Below are the code and all the weights of a small trained network. Each question names an input and a target symbol and asks about switching units off, where a switched-off unit gives its printed mean instead of its output.

import numpy as np


def w(rows, s, z=0):
    codes = np.array(rows[::2]) - 128.0
    scale = np.full(codes.shape[1], s)
    scale[-1] = z or s
    return codes * scale


def norm(h):
    return h / np.sqrt((h * h).mean(-1, keepdims=True) + 1e-5)


def f(y):
    return y / 2 * (1 + np.tanh(0.7978845608 * (y + 0.044715 * y**3)))


def softmax(a):
    e = np.exp(a - a.max(-1, keepdims=True))
    return e / e.sum(-1, keepdims=True)


def log_softmax(a):
    a = a - a.max(-1, keepdims=True)
    return a - np.log(np.exp(a).sum(-1, keepdims=True))


def net(x, mask):
    ids = ['αγζλμξστφψω'.index(c) for c in x.split()]
    T = len(ids)
    res = E[ids] + P[:T]
    u = 0
    for l in range(2):
        r = norm(res)
        for j in range(2):
            rows = slice(4 * j, 4 * j + 4)
            q, k, v = (r @ M[l][rows].T for M in (Q, K, V))
            z = softmax(np.where(np.tri(T) > 0, q @ k.T / 4**0.5, -1e9)) @ v
            o = O[l][rows]
            res = res + np.where(mask[u + j], z, o[:, -1]) @ o[:, :-1]
        u += 2
        y = f(norm(res) @ A[l][:, :-1].T + A[l][:, -1])
        res = res + np.where(mask[u : u + 16], y, B[l][:, -1]) @ B[l][:, :-1]
        u += 16
    return log_softmax(norm(res)[-1] @ U[:, :-1].T + U[:, -1])


Q, K, V, O, A, B = {}, {}, {}, {}, {}, {}
E = w([
[140,94,190,170,97],'α',
[34,126,135,137,56],'γ',
[175,146,84,149,249],'ζ',
[160,219,81,79,132],'λ',
[204,150,178,79,109],'μ',
[113,116,98,88,155],'ξ',
[68,172,202,69,195],'σ',
[52,180,87,96,135],'τ',
[52,107,98,156,129],'φ',
[165,81,99,200,158],'ψ',
[135,89,67,105,67],'ω',
],0.021)
P = w([
[80,161,121,35,144],'0',
[81,126,124,35,159],'1',
[88,103,127,19,203],'2',
[103,82,129,18,224],'3',
[78,143,117,117,165],'4',
[107,116,126,99,187],'5',
[116,147,134,128,173],'6',
[121,160,132,170,143],'7',
[141,174,145,194,133],'8',
[152,179,139,221,143],'9',
[163,208,149,251,121],'10',
[169,172,147,201,143],'11',
[156,195,142,235,106],'12',
],0.003)
Q[0] = w([
[197,184,130,159,43],'L0H0',
[247,100,169,184,18],'L0H0',
[155,90,54,231,115],'L0H0',
[239,185,80,111,58],'L0H0',
[186,81,31,155,189],'L0H1',
[76,98,253,197,114],'L0H1',
[56,164,130,95,93],'L0H1',
[12,58,39,128,164],'L0H1',
],0.0067)
K[0] = w([
[150,169,160,195,114],'L0H0',
[174,142,162,166,1],'L0H0',
[121,107,107,199,61],'L0H0',
[162,199,121,162,92],'L0H0',
[114,128,76,122,170],'L0H1',
[82,109,178,183,136],'L0H1',
[102,158,141,157,65],'L0H1',
[120,84,69,140,97],'L0H1',
],0.011)
V[0] = w([
[116,177,140,229,118],'L0H0',
[127,155,82,127,145],'L0H0',
[72,80,133,86,185],'L0H0',
[185,71,142,68,74],'L0H0',
[141,199,93,222,126],'L0H1',
[120,93,157,166,115],'L0H1',
[154,129,76,174,73],'L0H1',
[93,180,102,163,253],'L0H1',
],0.0061)
O[0] = w([
[148,16,149,90,146,37],'L0H0',
[136,121,122,155,139,175],'L0H0',
[89,112,84,138,74,254],'L0H0',
[179,170,102,117,2,78],'L0H0',
[106,151,107,85,172,88],'L0H1',
[123,174,118,139,85,93],'L0H1',
[126,194,134,128,161,98],'L0H1',
[178,54,151,67,127,197],'L0H1',
],0.0064,0.0034)
A[0] = w([
[94,167,164,60,151,115],'L0N0',
[64,196,172,67,150,117],'L0N1',
[143,174,230,126,40,167],'L0N2',
[156,148,103,200,254,153],'L0N3',
[103,124,134,83,141,74],'L0N4',
[242,139,74,70,77,131],'L0N5',
[90,122,135,128,89,48],'L0N6',
[205,82,147,191,114,171],'L0N7',
[163,183,83,132,216,119],'L0N8',
[68,125,179,118,157,73],'L0N9',
[105,86,105,17,149,66],'L0N10',
[69,105,245,117,146,112],'L0N11',
[63,125,46,169,199,116],'L0N12',
[47,185,205,127,66,127],'L0N13',
[201,124,108,103,8,4],'L0N14',
[140,241,175,173,74,133],'L0N15',
],0.0086,0.0039)
B[0] = w([
[42,127,225,210,141,162],'L0N0',
[88,38,133,219,110,189],'L0N1',
[122,70,165,53,123,172],'L0N2',
[77,94,117,20,165,207],'L0N3',
[152,114,104,180,176,131],'L0N4',
[78,191,97,194,238,175],'L0N5',
[72,109,185,172,121,127],'L0N6',
[187,2,145,109,175,159],'L0N7',
[180,144,207,74,177,191],'L0N8',
[30,150,149,161,158,145],'L0N9',
[101,210,114,170,50,163],'L0N10',
[14,125,127,78,112,158],'L0N11',
[148,130,140,35,41,254],'L0N12',
[64,49,108,53,129,193],'L0N13',
[72,187,103,201,190,145],'L0N14',
[154,56,155,115,204,160],'L0N15',
],0.0058,0.0063)
Q[1] = w([
[64,115,20,144,148],'L1H0',
[188,152,164,254,87],'L1H0',
[72,93,174,66,124],'L1H0',
[201,139,151,247,133],'L1H0',
[202,70,173,184,120],'L1H1',
[183,154,83,55,174],'L1H1',
[134,127,217,209,111],'L1H1',
[204,227,202,172,121],'L1H1',
],0.0099)
K[1] = w([
[121,77,167,53,152],'L1H0',
[130,62,140,244,142],'L1H0',
[33,149,102,120,94],'L1H0',
[168,114,136,233,119],'L1H0',
[164,97,146,75,119],'L1H1',
[101,160,76,114,132],'L1H1',
[137,140,193,109,119],'L1H1',
[108,152,183,64,123],'L1H1',
],0.012)
V[1] = w([
[106,100,159,210,209],'L1H0',
[116,103,38,145,167],'L1H0',
[184,145,82,142,134],'L1H0',
[174,84,86,225,86],'L1H0',
[133,181,133,99,38],'L1H1',
[79,160,181,115,144],'L1H1',
[149,141,182,2,64],'L1H1',
[105,224,60,120,101],'L1H1',
],0.0075)
O[1] = w([
[39,136,158,143,230,45],'L1H0',
[150,90,89,168,163,159],'L1H0',
[120,125,92,120,126,69],'L1H0',
[65,112,46,118,247,2],'L1H0',
[193,118,177,155,115,140],'L1H1',
[58,111,168,73,170,147],'L1H1',
[208,151,180,2,14,119],'L1H1',
[179,126,142,216,68,211],'L1H1',
],0.008,0.0055)
A[1] = w([
[155,121,201,137,207,60],'L1N0',
[138,99,142,173,171,242],'L1N1',
[101,48,191,135,86,119],'L1N2',
[175,61,141,136,89,105],'L1N3',
[115,240,81,151,89,120],'L1N4',
[63,70,167,233,173,133],'L1N5',
[128,183,73,101,177,184],'L1N6',
[30,149,74,80,65,213],'L1N7',
[105,131,167,37,181,62],'L1N8',
[169,59,58,195,199,91],'L1N9',
[228,96,88,44,194,121],'L1N10',
[155,232,86,124,185,255],'L1N11',
[149,150,120,120,2,102],'L1N12',
[197,65,121,127,171,119],'L1N13',
[84,51,166,95,98,111],'L1N14',
[123,48,91,217,91,199],'L1N15',
],0.0097,0.0049)
B[1] = w([
[102,149,52,83,134,148],'L1N0',
[64,140,130,146,184,170],'L1N1',
[146,91,146,119,238,206],'L1N2',
[119,166,133,19,77,164],'L1N3',
[243,79,184,87,199,170],'L1N4',
[121,155,54,180,174,176],'L1N5',
[178,106,148,217,180,143],'L1N6',
[183,138,131,183,98,254],'L1N7',
[104,157,137,153,147,159],'L1N8',
[2,161,146,165,116,150],'L1N9',
[122,191,100,172,30,215],'L1N10',
[146,33,135,237,205,183],'L1N11',
[193,170,107,88,62,221],'L1N12',
[72,148,112,106,60,166],'L1N13',
[132,69,111,156,201,203],'L1N14',
[98,204,117,100,173,216],'L1N15',
],0.0084,0.0073)
U = w([
[150,59,164,51,179,89],'α',
[115,114,163,128,132,67],'γ',
[143,160,81,58,221,156],'ζ',
[201,82,178,179,185,66],'λ',
[124,193,235,93,155,91],'μ',
[201,163,122,112,60,244],'ξ',
[58,158,216,129,175,103],'σ',
[111,123,244,213,72,3],'τ',
[146,3,83,178,121,112],'φ',
[58,114,32,57,122,132],'ψ',
[86,201,48,205,146,113],'ω',
],0.012,0.0047)

Each question gives the input, a string of symbols that net reads in full, and the target symbol t.
The units are the heads (4 rows each of Q, K, V and O) and the neurons (one row each of A and B). Each row of codes is followed by its name. A weight is (code - 128) times the scale printed after its matrix; where a second scale follows, it is the last column's (O, A, B and U).
mask holds one flag per unit, layer by layer, with each layer's heads first. A switched-off unit (its flag False) gives its mean, the last column of its rows in O or B, instead of its output. The means were averaged over made-up inputs and are rounded, as every weight is.
A unit's drop is (log p(t) with every unit on - log p(t) with that unit switched off) / (log p(t) with every unit on - log p(t) with every unit switched off).
The circuit of an input: a set's keep is (log p(t) with only the set's units on - log p(t) with every unit switched off) / (log p(t) with every unit on - log p(t) with every unit switched off). Starting from the 12 units with the biggest drops (on a tie, the unit counted first), units are removed one at a time, each time the one whose removal leaves the highest keep (on an exact tie, the one counted first), for as long as the keep stays at least 0.8.
units of the circuit, in order: the units of the circuit, biggest drop first
most important unit: the unit with the biggest drop
top k neurons: the k neurons with the biggest drops, biggest first
top k neurons in layer l: the k neurons of layer l with the biggest drops, biggest first
heads that matter: for each layer, one digit per head in row order, 1 if its drop is at least 0.15 and else 0, layers parted by /
drop of u: that unit's drop, to one decimal
input ζ λ μ, target μ: top neuron	[L0N5]
input ζ τ τ μ γ μ α λ γ λ ξ ξ ω, target ω: units of the circuit, in order	[L0N5, L1N15]
input ξ ζ ζ φ α γ ω σ φ, target ω: top 2 neurons in layer 0	[L0N5, L0N14]
input λ ξ λ φ μ γ σ φ μ ω, target ω: top 3 neurons	[L0N5, L0N12, L0N8]
input λ ξ λ ζ ζ φ γ, target φ: units of the circuit, in order	[L0N13, L1N14]
input ξ ξ ξ ω σ ζ γ φ ξ ξ γ, target ξ: heads that matter	00 / 10
input φ ζ μ, target μ: top 4 neurons in layer 0	[L0N2, L0N5, L0N14, L0N15]
input ω ψ γ φ ψ ξ μ γ, target ξ: units of the circuit, in order	[L1N12, L1N11]
input φ φ ξ ω μ φ, target ω: units of the circuit, in order	[L1N15, L0N2]
input ζ ζ σ φ φ γ ψ ψ ζ, target ζ: top 2 neurons in layer 1	[L1N10, L1N7]
input ψ ζ ψ ξ ψ ζ γ, target ψ: heads that matter	10 / 01
input ξ α α ξ ω σ α ω ζ, target ω: top 3 neurons in layer 0	[L0N5, L0N3, L0N14]
input τ γ γ ω γ, target ω: units of the circuit, in order	[L0N12, L1N5, L1N15]
input μ ω τ, target ω: units of the circuit, in order	[L1H1, L0N14, L0H0, L0N5]
input φ φ ξ ξ φ ω λ τ ξ μ ω φ ψ, target ω: most important unit	L1H0
input ξ λ ω σ μ, target ω: top 4 neurons	[L0N5, L0N12, L0N14, L0N3]
input α ζ ζ φ ω τ γ, target ω: top 4 neurons	[L0N13, L1N5, L0N12, L1N15]
input μ μ ζ γ λ φ ψ σ ω γ φ ξ φ, target ξ: heads that matter	01 / 10
input ζ ψ ψ α γ φ φ ζ μ ψ φ, target φ: top 2 neurons	[L1N7, L0N12]
input σ ψ μ φ σ μ μ τ σ ζ, target ζ: units of the circuit, in order	[L0N3]
input ω ψ φ μ, target ω: top 4 neurons in layer 0	[L0N5, L0N14, L0N12, L0N2]
input φ γ α σ ζ γ φ λ ζ σ τ, target τ: top 4 neurons in layer 0	[L0N12, L0N1, L0N5, L0N7]
input ψ μ ζ σ λ, target λ: top 2 neurons	[L1N11, L0N5]
input σ φ φ ξ ζ τ φ φ φ γ γ, target φ: top 3 neurons in layer 1	[L1N14, L1N7, L1N2]
input μ ω ζ τ, target ω: top 3 neurons	[L1N5, L0N14, L0N1]
input ω σ ψ, target ω: drop of L0N12	0.2
input γ φ μ ξ ξ φ λ λ τ ζ γ ξ ζ, target ξ: most important unit	L1N10
input ξ ψ ψ γ ζ ζ τ ω ξ α, target α: drop of L0N2	0.1
input φ ξ ξ α ψ φ γ, target ψ: drop of L0N15	0.0
